Moves between nodes:
* | ζ ξ ε τ χ θ
j939 | j195 j266 j395 j693 j956 j483
j884 | j692 j59 j141 j204 j939 j956
j408 | j752 j642 j487 j339 j204 j693
j773 | j984 j387 j438 j766 j694 j332
j875 | j238 j649 j39 j709 j177 j415
j339 | j628 j218 j674 j317 j653 j362
j238 | j878 j561 j271 j321 j600 j39
j380 | j5 j344 j963 j99 j317 j746
j639 | j377 j933 j419 j39 j360 j344
j266 | j792 j141 j939 j464 j198 j137
j374 | j547 j674 j653 j11 j494 j642
j888 | j204 j692 j792 j642 j59 j266
j750 | j332 j321 j144 j867 j878 j701
j321 | j70 j189 j750 j438 j429 j885
j317 | j781 j744 j786 j419 j746 j547
j653 | j687 j374 j752 j746 j362 j408
j377 | j875 j330 j415 j271 j99 j419
j11 | j380 j786 j746 j360 j760 j218
j839 | j71 j9 j758 j827 j773 j694
j702 | j483 j229 j980 j198 j827 j766
j387 | j565 j758 j773 j361 j867 j70
j330 | j649 j177 j377 j238 j707 j639
j487 | j494 j408 j586 j674 j855 j692
j429 | j522 j144 j878 j889 j885 j238
j649 | j561 j600 j875 j878 j526 j377
j933 | j330 j99 j639 j875 j5 j781
j284 | j229 j827 j361 j483 j71 j984
j709 | j321 j878 j885 j332 j561 j612
j642 | j653 j480 j408 j218 j586 j464
j586 | j362 j487 j204 j374 j464 j888
j561 | j429 j701 j238 j189 j612 j875
j360 | j99 j5 j617 j330 j344 j744
j600 | j701 j612 j649 j429 j39 j330
j362 | j674 j494 j480 j547 j408 j204
j494 | j339 j752 j362 j760 j642 j586
j694 | j758 j867 j889 j565 j332 j189
j760 | j317 j628 j547 j344 j218 j374
j229 | j137 j47 j702 j395 j868 j361
j855 | j642 j204 j464 j752 j692 j195
j361 | j702 j284 j766 j304 j529 j9
j177 | j600 j526 j330 j561 j415 j933
j195 | j464 j792 j59 j487 j141 j395
j827 | j47 j868 j284 j137 j766 j565
j786 | j344 j317 j11 j5 j628 j687
j701 | j144 j885 j561 j522 j271 j649
j956 | j141 j198 j434 j792 j483 j47
j480 | j374 j362 j642 j687 j487 j855
j9 | j766 j984 j839 j868 j387 j867
j693 | j487 j464 j692 j362 j792 j884
j304 | j198 j483 j240 j141 j229 j868
j332 | j438 j70 j862 j839 j189 j144
j868 | j240 j980 j827 j434 j361 j529
j415 | j39 j377 j707 j612 j933 j5
j204 | j480 j586 j855 j653 j693 j792
j758 | j529 j839 j387 j284 j438 j889
j438 | j9 j773 j867 j71 j889 j862
j867 | j839 j438 j694 j529 j70 j522
j674 | j760 j339 j374 j786 j752 j480
j766 | j980 j361 j71 j240 j565 j839
j529 | j827 j71 j565 j229 j9 j387
j419 | j415 j639 j5 j526 j617 j380
j984 | j361 j565 j9 j980 j758 j438
j862 | j867 j332 j522 j758 j321 j429
j617 | j933 j360 j781 j377 j380 j317
j189 | j889 j522 j321 j773 j144 j709
j99 | j177 j707 j933 j649 j419 j617
j144 | j862 j750 j429 j694 j709 j561
j71 | j868 j766 j529 j47 j984 j758
j137 | j939 j434 j483 j59 j240 j702
j344 | j419 j781 j380 j707 j744 j11
j781 | j639 j617 j344 j415 j963 j786
j707 | j526 j415 j99 j600 j639 j360
j483 | j395 j137 j304 j884 j47 j980
j687 | j11 j547 j218 j963 j674 j752
j744 | j617 j963 j317 j639 j11 j760
j522 | j694 j862 j189 j387 j750 j878
j271 | j709 j238 j612 j750 j649 j526
j240 | j956 j304 j47 j266 j702 j827
j395 | j59 j939 j198 j692 j434 j304
j47 | j434 j240 j229 j939 j980 j284
j526 | j612 j39 j177 j701 j377 j99
j547 | j786 j760 j687 j380 j339 j653
j5 | j707 j419 j360 j177 j781 j963
j752 | j218 j653 j494 j628 j480 j487
j692 | j586 j693 j888 j480 j195 j141
j434 | j266 j956 j137 j195 j304 j229
j39 | j271 j875 j526 j885 j330 j707
j218 | j746 j687 j339 j744 j374 j494
j889 | j387 j694 j70 j984 j862 j321
j198 | j884 j395 j956 j888 j137 j240
j612 | j885 j271 j600 j144 j875 j177
j792 | j855 j888 j195 j408 j884 j939
j746 | j963 j11 j628 j617 j547 j339
j885 | j750 j709 j701 j862 j238 j600
j70 | j773 j889 j332 j9 j522 j750
j141 | j888 j884 j266 j855 j395 j434
j878 | j189 j429 j709 j70 j701 j271
j59 | j693 j195 j884 j586 j266 j198
j565 | j284 j529 j984 j702 j839 j773
j963 | j360 j380 j744 j933 j786 j628
j464 | j408 j855 j693 j494 j888 j59
j628 | j744 j746 j760 j781 j687 j674
j980 | j304 j702 j868 j956 j284 j71

The rows follow the links: the fewer symbols apart two nodes are, the more alike their rows tend to be.

Each row is also shifted at random along 9 hidden directions that mean nothing.

Some nodes, each with a row of numbers:
j387: (31, 9, -15, -7, 38, -32, -3, 1, -31, -53, 5, 20, -18, -28, 21, 12, 2, -1, 25, -6, -23, 9, 7, -1, -40, -38, 8, 0, -28, -8, -21, -22, 4, -19, -9, -17, -22, 19, -29, -24, 37, -30, 26, 2, 35, -27, 23, -7, -39)
j177: (-16, -18, -16, -4, -21, 41, 26, 31, -19, 11, 4, -19, -29, 33, 1, -2, -8, 3, -8, 4, -19, 15, -25, -7, -46, 25, 25, 4, 46, -9, 19, 6, -15, -41, 1, 11, 34, 30, 0, -8, -12, -21, -49, 30, -5, 11, -19, -7, -20)
j344: (5, 1, -11, -4, -20, 12, -1, 3, -19, 5, -9, -20, -4, 26, 8, -16, -17, 4, -20, -3, -38, 18, -22, -12, -55, -17, 26, -6, 16, 7, 4, 1, -7, -31, 10, -7, 13, -2, -19, -7, -3, -37, -28, 16, 35, 8, -9, -22, 5)
j339: (-65, -14, 1, 11, -20, -33, -2, 5, 57, 71, 27, -18, 29, -23, 25, -10, -11, 10, -22, 31, 61, -22, 19, -12, 34, -32, -72, -3, -40, 8, 29, 58, 33, 40, -5, -5, -27, -33, -32, 42, -18, -7, -24, 14, 11, 24, -24, -6, 74)
j218: (15, 3, 3, 24, -20, 11, -42, 18, 49, 21, 16, -27, 17, 13, 30, -17, -56, 3, -8, 9, 35, -5, -16, -12, 22, 58, 35, -18, -9, 11, 21, -22, -18, 34, 5, -3, 6, 1, 27, -14, -32, -8, 41, 19, -12, 22, 2, -7, 13)
j746: (55, 29, 4, -12, 23, -43, -11, -11, 32, 6, 24, -12, 0, -63, 0, -2, -27, 13, -19, -6, 7, -1, 46, -19, 20, -31, -8, -18, -40, 19, -16, -12, -2, 43, 15, 2, -1, 48, -26, 21, -11, -25, 44, 12, -23, -1, 34, 14, -15)
j434: (-15, 5, 13, -15, -11, 18, -49, 46, -2, -10, 5, 12, 15, 9, 17, 5, 9, -5, -3, 12, -1, 19, 5, -3, 9, -24, 53, 19, -8, -6, -13, -4, 6, -5, 6, 10, -4, -24, 13, -1, -2, 1, -30, -11, -15, 11, 11, 13, 20)
j39: (28, -25, -14, 11, -7, -24, -1, -44, -18, 9, -38, -9, 31, -11, -7, -34, 40, -14, -6, -26, -60, -13, -6, -17, 29, -44, -47, -5, 52, -2, -15, 37, 10, 5, -6, -11, -20, -16, -17, 23, 2, 2, 0, -22, -18, -15, -17, 4, 15)
j792: (-31, 0, 24, -31, -9, -11, -1, -4, -6, 7, -5, 14, 18, -4, -21, -1, 54, -13, -20, 7, 3, -6, 22, 26, 15, -53, -39, 28, -5, 6, -18, 45, 27, -16, 12, -6, -14, -35, -11, 36, 5, 21, -60, -37, 8, 10, -2, 13, 30)
j642: (46, 1, 7, 26, -14, 20, 16, -33, 6, -5, -31, -18, -21, 48, 4, -26, -56, -27, 8, 2, 14, -25, -21, 11, -24, 60, -20, -11, 12, 28, 26, -27, -29, -7, -3, -20, -15, 2, 37, -53, -19, 5, 36, 1, 47, 6, 3, -29, -2)
j204: (-13, -6, 3, -4, -12, -18, 38, -8, 32, 52, 5, -7, 19, -3, 0, -4, -4, -9, 11, 22, 31, 10, 22, -1, 49, 16, -1, 11, 10, 15, -4, 2, -5, 53, 6, -5, -11, -11, -16, 7, -30, -7, 15, 16, -42, 14, 6, 12, 18)
j889: (-12, -14, -12, 5, 10, 18, 20, 21, -6, -4, 22, 7, -24, 4, 16, 19, 0, 5, 18, 10, 26, -1, -4, -1, -17, 14, -7, 2, -3, -16, 23, -2, 5, -22, -17, 11, -1, 8, 5, -13, 13, -5, -23, 18, 13, -7, -7, -1, -8)
j649: (37, -17, -16, -12, -2, 32, 40, 10, -9, 12, 15, -14, -26, 14, 11, -2, -1, -4, -10, 3, -7, -6, 4, -10, -39, -13, -26, 2, 35, -7, 30, 18, -4, -46, -3, 11, 8, 32, -2, 0, -3, -33, -57, 17, 16, -6, -4, 1, -6)
j702: (11, -1, -8, -13, -6, 15, -7, 32, 0, 12, 1, 11, 19, 11, 25, 3, -6, -6, 21, 15, -17, 35, 10, -21, 22, -19, 70, 17, 16, -8, -12, -25, -11, 24, 1, 11, -8, -11, -1, -13, -13, -25, -1, 10, -43, -5, 21, 17, 14)
j855: (83, 20, 20, -38, 7, 11, 37, -12, 1, 7, -5, 1, -20, -11, -26, -3, -1, -23, -8, 1, -11, 6, 54, -2, 15, -19, -1, 16, 22, 24, -17, -18, -23, 8, 20, 14, 3, 46, 10, -4, -30, -5, -11, -9, -42, -1, 43, 31, -20)
j429: (39, 5, -26, 26, -1, 20, 0, -9, 17, 14, -26, -4, 5, 9, 10, -12, -65, 13, 11, -12, -47, -7, -10, -42, 13, 4, 21, -23, 14, -15, 22, -30, -34, 42, -15, 18, 9, 37, 19, -17, -24, -15, 71, 10, -34, -27, 4, -5, 9)
j362: (-51, -20, 14, 9, -21, -29, -22, -11, -13, 5, 1, -10, 35, 10, 4, -11, 62, -16, 3, 1, 30, 20, -25, 26, 20, 21, 11, 8, 11, 16, -28, 19, 30, -6, 8, -31, -19, -89, -20, 6, 18, 16, -29, -1, 18, 32, -25, -9, 16)
j464: (-19, 21, 8, -17, 4, -36, -13, 1, 2, 0, 0, 8, 12, -19, 0, 1, -4, 4, -6, 9, -7, 15, 17, 3, -5, -40, 16, 8, -37, 13, -26, -2, 7, 19, 14, -13, -10, -12, -34, 7, 2, -15, 11, -3, 11, 6, 15, -4, 7)
j933: (-19, -33, -16, 20, -45, 20, -23, 4, 4, 50, -21, -26, 48, 31, 17, -35, 12, -3, -12, -5, -33, 17, -32, -32, 34, -4, 27, -6, 63, -5, 8, 25, 3, 16, -3, 6, 2, -48, 0, 16, -23, -9, -27, 11, -37, 14, -34, -1, 51)
j773: (-2, -25, -23, 20, 2, -16, 14, -19, -32, -25, -41, 10, 13, 19, 8, -13, 17, -19, 46, -11, -47, 10, -40, 3, 9, 28, 25, 9, 48, -13, -24, -19, -14, 8, -12, -29, -15, -12, -7, -33, 12, -1, 52, -4, -16, -19, -10, -8, -33)
j377: (-2, 13, -13, -17, 14, -25, -5, 30, 6, 20, 39, -8, -13, -59, 13, 13, -11, 31, -24, 6, -6, 18, 40, -39, -17, -75, -2, -11, -34, -3, -5, 15, 17, 9, 5, 22, 7, 40, -51, 33, 0, -44, -29, 35, -17, -1, 11, 11, 3)
j361: (9, 4, 3, -9, 28, -9, 36, -19, -37, -47, -7, 23, -23, 5, -21, 20, 33, -14, 35, -8, 0, 8, -7, 35, -18, 34, 10, 13, 7, -2, -24, -30, -6, -22, -2, -17, -1, 3, 2, -27, 29, 15, 22, -10, 14, -15, 12, 0, -57)
j330: (60, -14, -12, 19, -23, 32, -43, -11, -6, 0, -30, -20, 16, 30, 22, -39, -21, -11, -24, -21, -51, -21, -23, -31, -14, -28, -16, -17, 40, -3, 25, 15, -6, -27, -8, 5, -11, -10, 28, -6, -9, -12, -18, -16, 23, -8, -13, -11, 35)
j709: (56, 2, -18, 5, 3, 17, -7, -12, -18, -14, -24, -1, 9, 11, 2, -11, -9, 1, 6, -25, -66, 12, -14, -26, -1, -9, 41, -12, 38, -11, -8, -27, -22, 3, -3, 9, 10, 17, 10, -12, -1, -17, 31, -3, -26, -25, 8, 2, -15)
j240: (-13, 12, -3, -11, 14, -21, 37, 7, -10, 0, -16, 19, -23, -17, -14, 14, -16, -4, 30, 13, -19, 17, 24, -7, 7, -10, 21, 15, -7, 3, -25, -27, -18, 35, 1, 1, -2, 38, -24, -17, -12, -6, 38, 12, -41, -10, 22, 11, -27)
j99: (-55, -5, 6, 22, -10, 16, -17, 6, -8, -12, 10, -13, -20, 14, -17, 8, 1, 22, -15, -11, 25, -6, -40, 16, -31, 56, -1, -21, -12, -3, 16, 6, 8, -33, -1, 4, 32, -11, 17, 3, 15, 31, -16, 12, 30, 20, -34, -21, -12)
j674: (1, 3, 4, -12, -12, -11, 9, 1, -22, -5, -12, -13, -25, 10, 0, -16, -7, -13, -14, 7, -17, 5, 1, 3, -56, -29, -13, 8, 2, 21, -8, 11, 1, -36, 11, -19, -9, 8, -27, -11, 0, -24, -35, 8, 46, 14, 1, -18, -8)
j939: (15, -3, 9, -6, -3, 8, -3, 10, 1, -11, -1, 5, -3, 17, 14, -2, -3, -21, 11, 13, 16, -3, 1, 14, -1, 16, 8, 17, 4, 6, 0, -9, -6, -9, 2, -12, -17, -6, 15, -21, -4, 0, -3, -9, 10, 5, 14, 3, -4)
j885: (-8, -15, -24, 15, -1, 10, 102, -52, 5, 39, -46, 0, -40, 15, -36, -9, -43, 1, 5, 1, -34, -48, 5, -11, -17, -11, -114, -4, 25, -8, 46, 31, -23, 8, -23, 9, 3, 63, -3, 3, -24, 7, 19, -1, 4, -30, -21, -14, 10)
j547: (29, 3, 6, 4, 16, -38, 21, -27, -3, -19, 14, -17, -21, -19, -2, -3, 2, -12, 4, -3, 33, -4, 1, 22, -24, 37, -23, -9, -11, 26, -13, -13, 1, -10, 9, -31, -10, 14, -20, -17, 11, -10, 25, 16, 35, 10, 10, -12, -48)

From each start, follow one symbol. Which node do you reach?
Answer with the node's name.
(16, 13, 3, -5, 19, 6, 23, 6, 28, 13, 14, 17, -11, -16, 1, 20, -30, 6, 16, 16, 30, -10, 38, -7, 28, -2, -13, 3, -28, -5, 17, -17, -9, 35, -9, 20, -6, 29, 14, -3, -13, 5, 26, 2, -25, -15, 23, 16, 8)
ζ j240
(55, 7, 14, -1, -2, 4, 42, -44, -27, -21, -43, -8, -45, 26, -29, -21, -21, -33, 2, -8, -19, -19, 4, 17, -44, 16, -44, 2, 23, 33, -3, -14, -24, -29, 6, -18, -12, 26, 11, -41, -10, 9, 5, -9, 42, 1, 12, -16, -28)
τ j687
(-24, 12, -15, 5, -20, -1, -48, 26, 8, 13, 9, -19, 20, 14, 32, -13, -46, 25, -27, 4, -26, 22, -26, -27, -47, -30, 54, -16, -28, 0, 9, -3, 0, -5, 8, -5, 11, -15, -26, 3, -2, -50, -3, 24, 37, 12, -9, -30, 29)
χ j317
(2, 2, -7, -13, -20, -8, 48, -7, -34, 5, -52, -13, -40, 25, -19, -27, -35, -20, -1, 7, -70, 13, -2, -9, -63, -25, -1, 16, 36, 23, -19, -2, -31, -17, 14, -20, 2, 49, -36, -30, -28, -32, -6, 17, 9, 6, 4, -18, -29)
θ j642
(-86, 4, 12, -22, 2, -16, 37, 30, 1, 9, 8, 19, -27, -12, -25, 27, 5, 5, 11, 28, 23, 11, 16, 21, 0, 7, 1, 28, -24, -1, -17, 8, 0, 13, 7, 0, 15, 27, -23, 8, -10, 14, -9, 9, -27, 15, 1, 10, -20)
ξ j939
(19, 30, 21, -20, 23, -21, -6, -15, -11, -32, 17, -2, -22, -40, -43, 13, 22, 14, -25, -23, 2, 5, 18, 21, -16, 8, 3, -11, -24, 15, -31, -11, 2, -13, 24, 1, 32, 35, -9, 19, 12, 15, 6, -5, -2, 8, 15, 9, -53)
τ j419
(-2, 6, -5, 26, 0, 7, -83, -9, -9, -40, -12, 3, 39, 9, 6, -8, 9, 20, -13, -36, -36, -6, -50, -1, 0, 9, 36, -27, -11, -19, -5, -7, 8, -11, -4, -3, 13, -40, 26, 9, 29, 20, 33, -29, 23, -11, -20, -17, 10)
ε j238
(18, -20, 31, 6, -33, 23, -19, -31, 2, 16, -30, -14, 29, 28, -27, -32, 51, -35, -21, -14, 13, -25, -5, 20, 54, 24, -44, 8, 56, 19, -2, 35, 10, -9, 7, -1, -12, -55, 46, 16, -17, 59, -42, -43, -18, 22, -20, 15, 36)
χ j480
(52, 15, 22, -4, 2, -11, -8, -31, 21, 11, -8, -3, 11, -17, -11, -13, -5, -15, -15, -5, 17, -22, 38, -1, 33, -25, -45, -4, -15, 24, -1, 5, 4, 23, 7, 2, -24, -9, 14, 9, -13, 16, 8, -22, 0, 1, 19, 10, 27)
θ j692
(25, -8, -27, 9, 24, -14, 66, -7, -4, 8, 2, 3, -33, -19, 9, 11, -26, 0, 41, 8, -4, 8, 16, -22, -2, 11, -6, -4, 14, -6, 4, -28, -19, 27, -18, 2, -8, 52, -23, -28, -4, -27, 44, 39, -29, -24, 13, 4, -37)
ξ j70
(23, -25, -14, 1, 15, -7, 12, 6, 1, 7, 34, 6, 13, -17, 39, 10, 38, -10, 22, 10, 41, 0, 16, -6, 22, -16, -25, 5, 8, -13, 12, 14, 26, -7, -18, 1, -34, -29, -7, 4, 22, -15, -31, 8, 3, -12, 1, 14, 14)
ζ j839
(18, 4, 13, 6, -9, 21, 65, -26, -1, 4, -22, -11, -49, 36, -29, -6, -39, -23, 11, 8, 20, -15, -5, 23, -25, 74, -21, 3, 20, 26, 14, -24, -35, -7, 4, -9, 10, 36, 24, -41, -26, 16, 19, 11, 13, 11, 5, -12, -35)
θ j693
(30, 30, 6, -4, 22, 32, -11, 15, 21, -25, 6, 21, -26, 0, -4, 22, -56, 14, 1, 3, 7, -23, 18, -2, -11, 4, 5, -6, -45, -12, 25, -30, -22, 4, -7, 26, 15, 51, 42, -15, -5, 11, 36, -16, 5, -20, 28, 4, -5)
ξ j361
(18, 8, -14, -1, 20, 2, -1, 10, 28, 17, 45, -1, 1, -32, 24, 18, -17, 28, -14, 4, 28, -10, 24, -21, -5, -36, -28, -18, -42, -16, 34, 11, 16, 3, -11, 23, -1, 16, -9, 24, 10, -26, -12, 13, 15, -15, 3, 2, 24)
θ j649
(-46, -6, 0, 5, -18, 25, 3, 45, 9, 5, 2, 3, -10, 38, 16, 9, -31, -6, 25, 27, 21, 19, -25, 7, -1, 64, 69, 17, 9, -5, 5, -30, -23, 12, 1, -3, 14, 5, 18, -35, -20, -1, 17, 20, -22, 18, 2, -3, -14)
χ j483
(-19, 14, -1, -25, 9, 24, -10, 42, -16, -26, 1, 23, -11, 3, -12, 23, 2, 13, 5, 1, -35, 23, -2, 2, -10, -6, 66, 18, 0, -22, -18, -20, -16, -8, 7, 19, 32, 35, 7, -1, 2, -1, 0, -7, -38, -8, 15, 18, -30)
τ j980
(-51, 3, 2, -4, -14, -2, -44, 25, 7, 7, 42, -15, 21, 4, 26, 4, 13, 23, -37, 8, 31, 11, -19, 7, -41, -23, 11, -9, -41, 0, 13, 29, 34, -37, 9, -8, 5, -52, -24, 27, 23, -23, -61, 10, 66, 25, -22, -23, 37)
θ j760
(22, 14, -14, 8, 17, -19, 3, -9, 7, -10, -19, 17, 9, -6, 14, 1, -39, 1, 31, 3, -27, 3, 6, -15, 11, -12, 24, -3, -18, -5, -9, -36, -20, 43, -9, -6, -17, 16, -7, -25, -2, -17, 76, 1, -11, -27, 22, -3, -5)
ε j361
(-4, 22, 22, 8, -3, -7, -63, 1, -15, -54, -13, -7, -5, 5, -24, -7, -3, 5, -14, -27, -17, 7, -37, 23, -20, 57, 59, -15, -11, 15, -35, -33, -13, -12, 23, -17, 31, 5, 21, -15, 7, 28, 43, -12, 8, 21, 1, -12, -52)
ε j218
